Each row has a class, written as a number after it.
[ 135 -117  150  -52   30  686 -169  134  -89   94  215  546 -329  157
  173  164   68  106 -439  -61  114 -352  -56   36  276   -9 -484 -241
  162 -435 -111 -473 -182  129  194   29  308  335] : 5
[ 248  368  162 -265  249 -259  245  -45  169 -197  143   65   43 -249
 -349  150  511 -252 -299 -340 -459 -266 -185   85   30 -323  109 -252
   52   14  363   77 -215  495 -174  303  -76 -128] : 4
[ 372 -191 -133  -65   61   60  -18 -240  -37 -225  379  524 -309 -795
  125  -82  -21 -104 -190 -279 -210 -102  372  101  355   -6 -117 -365
  724   46  -11  132 -383  -87 -328  -41  -23  -77] : 5
[ -47  221  358 -375  -86   73   62  176   71 -675  341 -330 -366   -4
   90 -422  -49   75  414   33   27  192  619  273  520   66  391  -50
  125  -79 -106   97 -338 -222 -350  -77  -76  345] : 0
[  88 -196  146   69  -53   73 -277 -145  -83  362   98  110  188   41
   48  142 -103  -25 -181   74  123 -145  -68  262  102  134  302   54
 -350  -86 -355   40  270   47   52  -42  245  155] : 6
[ 179   81   22   87 -106  612 -277  -85 -113 -111  160  899 -210  394
  220 -164  192    7 -127  -67  303 -163  347  -93   85  132 -122 -432
 -113 -497 -211 -573   83  384  523 -438 -153  285] : 5
[ 282  -28  168  -11  101  213 -165  -33  -99  656   81   63  341  129
  182  126 -229  -50   81   11  197   42 -214  547  240  -11  299   86
 -261  -43  254  174  342  178  -39 -230 -120  229] : 5
[  77  337  451 -236  -38  -33  -80  -66  212 -784  313  -23 -333  -72
  -44 -551  322   80  105  -64  -41  208  451  250  441  189  426 -113
  246  -94  -58  257 -207   54 -332  -85  129  150] : 7
[ -18   27  -21 -254 -184 -259  130   85 -133 -569  460 -195 -711   65
 -223 -447  195  -66 -301   90  -67  382  565 -264  128  159  325   96
 -425 -191 -633 -194 -491 -208 -111  121  334 -300] : 5
[ -55   13   30 -269 -139 -215  139   49  -95 -606  517  -58 -679   34
 -155 -488  272  -64 -308   80 -143  391  501 -231  130  180  324   46
 -354 -219 -581 -134 -530 -209 -144   67  306 -218] : 7
[ 162   10 -252   23 -106 -174  486 -275  259 -471  625  150 -370 -587
   18    8  -21   48 -241 -372 -414  -86  416 -189  371 -111  -37 -354
  406  -29   60  206 -301  201 -271    7 -148 -186] : 4
[ 111  232  -39 -371  177 -111  195  -88  211 -302  191  256   49 -351
 -299  -98  348 -245 -201 -351 -379 -113  195  154   52 -358   66 -205
  252 -223  309 -197 -443  420 -205  225 -176 -130] : 1
[ 198  221  165 -272  263 -114   48    4  215 -247  180  218   24 -267
 -324  -36  504 -337 -152 -203 -308 -250   67  237   65 -253  108 -161
  124 -175  264   -3 -297  363 -130  314  -76  -16] : 4
[-285   34  273 -131  107  206  203  267  214  -51   41 -345  187 -255
 -253  251   53  -33  415 -241 -385  -82  -18  430 -143  -68 -114  108
  468  629  219  310 -423   60  -62  219 -361    2] : 1
[ -99  130  111    1   60  161  158  209  178 -135  191 -373  132  -36
 -160  254  -26   65  309 -212 -307  -37 -107  -30 -124  -76   18  -60
  284  538   85  431 -230  -71   -4  203 -462  166] : 2
[-124  198  184  -26 -130   37  -32   42   65 -400  216 -115 -335    3
   55 -475 -100  205  169  -91  291  185  405  323  372  171  237    1
  221 -196   31  149 -162   65 -231 -299  -32 -100] : 5
[  -4  397  414 -260 -135  -66   72 -152   94 -636  120 -358 -333  169
  225 -427  -79  226  205   39  273  247  332   72  274  186  430 -231
  -99  -71  -81  165  192 -179 -708 -194   74   20] : 4
[  75   17  314   -9    7  264   91    7  125  -36  -55  -21 -315  166
  162  205  -73  -90 -126   18   87 -176  -29  161   81  161 -262   28
  -74 -169 -146 -368 -210   93  243   23  265  151] : 4
[ -52  356  339 -237 -193 -288  294  -78  302 -841  136 -460 -390 -119
   60 -534 -115  205  160  -79  144  311  681  132  262  164  453  -25
  191  -99  111  202  -34    7 -634  -27  106 -120] : 0
[  57  267  381  -27  -62  191 -115  199  114 -417  160 -176 -426  112
  114 -316  -75  162  242  106  294  -74  352  382  485  331  306  -54
  232 -107 -113  243   -3 -127 -223 -154  151  280] : 4
[-455   -4   45 -134    3  298  202  323  218 -102  188 -265  115 -125
 -341   44   92  -28  365 -322 -251   23   66  354 -258 -101 -108  188
  470  384   45  183 -496   56   36  252 -521  -61] : 5
[-374   15   68 -155  144  429   40  424  192   82  241 -200   93 -169
 -278  122  222 -191  471 -245 -480 -158  -47  634   -2 -107 -189  226
  496  399   49  187 -431   91  162  320 -354  136] : 1
[   1  -40    2  -13 -144   35   84 -419  192 -136   99   52  166   83
  181  358 -107  -24 -268 -132  -55 -117   89 -467 -160 -119   -8 -363
 -469 -221 -324 -384 -121  188  316  252   -3  245] : 2
[ -34   -7 -100  -68  -34   85  340   50  244 -178  216   54 -400  185
  135   43  -99 -124 -356 -123 -109 -128  362  -24  111  -70 -154  157
 -108 -547   42 -564 -157  325    0  254  117  -45] : 3
[ -80   62   -4 -306 -157 -214  203   41  -67 -646  477 -117 -675  -37
 -201 -494  149  -59 -302  102 -126  399  595 -225  128  156  301   72
 -360 -163 -626 -217 -556 -221 -197  109  362 -278] : 1
[-174  -30 -169   11   -4  372  486  -25  264 -193  441  134 -194 -417
   61  130  -33  200  -49 -619 -450 -191  -58   31  -30 -116 -216 -362
  700  249  152  178  -25  -66 -403   78 -571  152] : 7
[-361  270   83 -262  -92  231   32   63  173 -526  322 -182 -181   71
  130 -584   24  155  365 -210  -90  292  360  350  299  127  246  -52
  252  -63 -264   60   38 -108 -161 -116  -72  305] : 6
[ -76   56   39 -298 -172 -203  216   79  -22 -693  575 -114 -708   61
 -198 -519  240  -49 -246   61 -182  426  595 -255  155  168  372   44
 -334 -215 -599 -105 -583 -237 -191  116  212 -233] : 7
[ 127  315  -12 -408  216  124  172 -112  195 -350  513  370 -165 -312
 -256 -113  450 -389 -294 -291 -388 -145  129  150  195 -350  172 -200
  193 -308  130  -77 -414  256 -209  409 -222  146] : 4
[-300  -59 -191  -12 -320   69  487 -465  242 -232  256  113 -341 -552
  181   15 -243  171   -9 -596 -218  -80  377   39   44   47 -161 -439
  604  167 -119   41 -394 -167 -206 -134 -176   39] : 2
[ -86   72  236  -44  113  239   95  333  178 -108  130   -7   -6  -51
 -230   48  184 -113  362 -141 -244 -155  108  271  -35  -21 -174  -25
  485  348  166  331 -455   31  172   44 -364  -11] : 6
[  10   94   62 -300 -196 -231  199  111 -106 -655  479 -208 -737  105
 -208 -450  201  -30 -271   91  -50  377  578 -326  125  143  349    8
 -426 -137 -586 -155 -492 -208 -189  126  243 -270] : 5
[ 137  481  279 -260  247  124 -104   81  132 -322  390  160 -174  -63
 -468 -114  750 -407 -152 -197 -496 -206  -78  126   64 -161  148 -207
  246 -164   91   14 -240  347   36  308 -144   76] : 2
[  -6   89    2 -291 -121 -180  157   77  -98 -601  503 -119 -699   64
 -193 -449  246 -102 -260  136 -157  339  562 -198  215  165  286   88
 -340 -217 -577 -133 -493 -217 -153   89  389 -197] : 4
[  -6  108   57 -286 -133 -228  187   98  -78 -637  502 -240 -707   79
 -181 -447  206 -116 -286   97 -122  399  569 -264  125  178  316   76
 -344 -193 -577 -159 -481 -255 -187  102  357 -220] : 3
[ 117  248  -60 -442  263   39  182  -76  117 -208  130  325  104 -304
 -192 -118  420 -313  -53 -363 -476   20  132  156   93 -375   45 -270
  246 -136  293 -210 -271  248 -150  264 -201  103] : 4
[ 181 -196  217 -123   22 -411  103  -25  101  253 -100 -222  395  -41
   83  140 -321  116   48   -1  226  -17   46  384   56  -73  329   33
 -361   36  294  212  378  171 -399 -160   74  -77] : 6
[  52 -245  163 -118  -74 -100   73 -140   38  352  -87   56  535 -109
  212   66 -324   69  111  -55  255  -10   69  541  -94  100  192  -75
 -345   94   33   85  233   76 -149 -254  -39   22] : 5
[ 151 -242  -63 -100  -82  164  110 -328  -82 -210  384  346 -194 -713
  187   44   81   56 -290 -357 -299 -263  183   -8  372 -143 -260 -472
  589  -34  -37  116 -186 -199 -308  -29  156  186] : 0
[-305  -79   95  -18   -6  193   85  234  164  -59  149 -178  179  -99
 -106  152  205  -72  288 -159 -193 -170  -79  231 -195  -11   14   14
  168  402 -146  260 -241   66  219  256 -362  159] : 7
[-220   55   91    8  -20  353   81  284   68  123  174 -155  130   23
  -84  145  102 -131  390 -216 -149 -265  -80  353  -66 -107  -47   43
  304  231   72  261  -89  132  146   86 -508   75] : 0
[ -51  609  549  -87 -128  162    4   28  310 -595  277 -308 -408  348
   61 -467  -65  232  394   -2   87  143  453  149  479  279  481 -193
  213  -79  -46  368 -112 -127 -394 -158  -99  215] : 2
[  13 -161  100   66    9 -303 -185 -155  -77  433 -137 -285  456   52
  135  243 -180   54  -14   17  124  -73 -211  333   79    3  274  138
 -488   10  -36  123  525  169  -61 -128  316   37] : 2
[ -30  114   56 -280 -146 -229  110   86 -118 -628  446 -136 -652  102
 -218 -503  218  -87 -231  156  -92  364  558 -254  135  147  350   45
 -421 -181 -586 -154 -495 -211 -134   56  308 -266] : 1
[ -90   34  -68 -233 -438  139  501 -141  135  -99  230 -470 -249 -319
  -35   82   35    5  -36 -330   14 -293  106   38   49 -149  108 -291
  433   16 -176   51 -149  -63 -409  162 -187  -12] : 0
[ -67   93  -12 -261 -147 -183  140   25 -119 -669  540  -83 -687   24
 -145 -518  193  -88 -287   47 -102  465  627 -273   85  197  343   39
 -359 -174 -627 -179 -461 -223 -202   61  287 -260] : 3
[-302  264  170 -169 -284  -27   28   10  155 -574  310 -253 -402   20
  -45 -634   67  147  269 -243  112  160  563  352  236  145  342  -38
  242 -309 -139  113 -127   77 -440 -154  -61 -236] : 0
[-408   67  186 -117    9  286  213  295  266 -138  189 -268  -11  -77
 -330   73  157 -174  459 -192 -351 -137  136  464  -56  -76  -95  229
  410  350   31  211 -480  -20   91  211 -433   10] : 1
[ -25   74   10 -281 -107 -173  104  122 -129 -630  536  -95 -681   89
 -137 -490  246 -126 -261   88  -92  377  576 -247  106  170  301   36
 -365 -189 -625 -157 -425 -261 -157   73  314 -183] : 3
[ -34  130   39 -300 -115 -243  102   52  -78 -630  572  -59 -704   70
 -196 -529  280 -134 -246  111 -131  353  600 -213  129  179  352   18
 -411 -210 -587  -96 -541 -199 -135   73  315 -202] : 2
[ 345  190  217   34  121   12  124   29  203   -5  136  192 -518  220
  -32  206  142 -243 -308  -43  -96 -195  152   53  147   47 -118   17
  -12 -422  221 -273 -309  458  168   -8  135 -235] : 7
[  44  123   31 -321 -158 -246  197   94 -105 -633  543 -161 -716   31
 -178 -466  213  -85 -268   93 -164  354  613 -248  210  112  320   23
 -402 -272 -526 -156 -458 -184 -191  114  351 -235] : 0
[-264   -3  189  -91   66  140  155  375  231  -97  345 -351  135  -73
 -185   64  212 -144  397 -268 -353 -158   20  424 -225  -21    0   60
  238  442   72  486 -241   19  -37  268 -469   33] : 3
[  27  249   48  -98 -162   20  -43 -268   21 -554  231 -175 -303  -97
  354 -488 -271  122   65  -32  117  420  621   48  407  309  409  -85
  197 -188 -263   82   55 -198 -382 -178  219   40] : 3
[-284  -24   34  -86   40  346  150   57  147   39  136   65  268 -132
 -152  241   34  -83  211 -201 -306 -102  -12  184 -224  -74  -90   41
  301  441  -95   90 -334   83  147  113 -420  128] : 6
[ 146   93    8 -208 -141 -114  649 -226  348 -495  459 -108 -590 -578
 -100  -15 -102  -27 -202 -324 -276 -108  608   75  564 -145 -114 -179
  736 -154  157  131 -701  -88 -418  -68  104 -219] : 1
[ -42   78  -16 -325 -139 -213  175   66 -111 -617  478 -123 -678    7
 -164 -509  177  -90 -271  106 -139  380  559 -204  152  136  328   58
 -389 -175 -585 -225 -519 -208 -165   91  318 -220] : 1
[-242  267   30 -323 -273  -60  153  -46  187 -738  395 -434 -390  122
  135 -503  -70  134  203 -228  114  308  811  204  316  122  554   -5
  -80 -250 -317   -2 -124  -69 -358  -40   33  154] : 3
[  25   73   -4 -298 -116 -260  193   48  -76 -676  504 -102 -646   23
 -194 -456  209  -62 -268  112 -175  388  563 -301  162  139  325    9
 -408 -161 -570 -122 -481 -238 -200  124  319 -195] : 4
[ -84   15  -32  120 -182   78  260 -223  270 -169   72   73 -185  238
  279 -102 -231   88 -334 -160  116  -37  323 -321  -90   18  -67 -219
 -334 -749  -77 -609   78  301  149   61   45  -26] : 0
[   9  136  160 -308  136  241  209 -114  287 -284  535  328   -3 -419
    3 -192  397 -280  136 -520 -557 -243  254  251  268 -201 -131 -573
  675  -62  -26  264 -686   -2  -26   57 -276  194] : 4
[-431  109  193 -258   74  137  183   85  159 -125  150 -107  191 -315
 -254  272  191 -177  423 -248 -381  -59   64  336 -171 -150 -171   22
  391  656  -49  275 -617   96  -59  225 -342 -202] : 2
[ -72   -1  239  124  -11  319  -10   12  134  124 -150  181 -179  374
  267   -4  -36 -149 -126  -35  352 -339  210  311   83  111  -72   57
 -177 -630   -4 -593  119  440  460 -195  106  167] : 6
[ 236  310  -64 -346  125 -310  387 -176  276 -343  222   33   25 -298
 -186   -6  404 -320 -312 -369 -477  -24   25  -26  -42 -322  253 -283
  -35 -214  320 -146  -86  498 -114  428 -242  -58] : 7
[ -42  136   91 -262 -116 -196   82   62 -121 -561  560  -97 -698  132
 -188 -486  275  -93 -246  116 -123  365  526 -223  139  203  341   36
 -420 -170 -604  -91 -450 -179 -146    3  342 -231] : 2
[ 154  175  -29 -336   62 -408  307 -209  192 -319  115 -118  124 -417
 -291  119  191 -138 -327 -299 -337  -52   11  -48 -131 -277  257 -230
  -89   27  188  -44 -161  227 -269  433 -122  -36] : 5
[ 182  204  124 -374  127  -72  173 -212  193 -298  142  351  149 -391
 -287  -10  452 -224 -171 -319 -351   -9  172   45   16 -288  199 -304
  191    4  159 -110 -415  413 -281  239 -214 -148] : 7
[-247 -188 -363   90 -154  325  317 -364  176 -479  451  432 -337 -751
  147   48 -258   93 -413 -599 -211  -89  441 -119  144   -5 -122 -251
  851  -18 -285 -132 -358 -122   52  115  -97  391] : 3
[ 241  463  515 -263  -37    2   24    1   81 -559  204 -310 -484   -3
  117 -402  117  -59  179   98   54  165  467  250  437  270  408 -140
  106  -82  -14  195 -131  -85 -258 -113  231  185] : 0
[  38  126  114   -4  -49  103   50   23   93 -236  249   -9 -432  462
   29  149  222  -83 -368   35  139 -245  281 -188  118  -65 -222  -39
 -354 -678  -44 -433  -20  324  172  -39  321 -122] : 3
[ -68   -4  132 -154  159  299  162 -134  188   -3   34  327   97   91
  264    7 -151  -51    1 -286  -70  -34  224  169   66 -190 -295 -226
   83 -449  302 -447 -252  180  136 -231 -146  199] : 1
[ 413 -113  227  -57  -19  -11 -208 -123  -12  378   67   -6  315 -107
  118  229 -106 -103  115   19   72 -177   19  606  316   67  181   -3
 -189  -60   52  248  257   78   49 -200  234  221] : 0
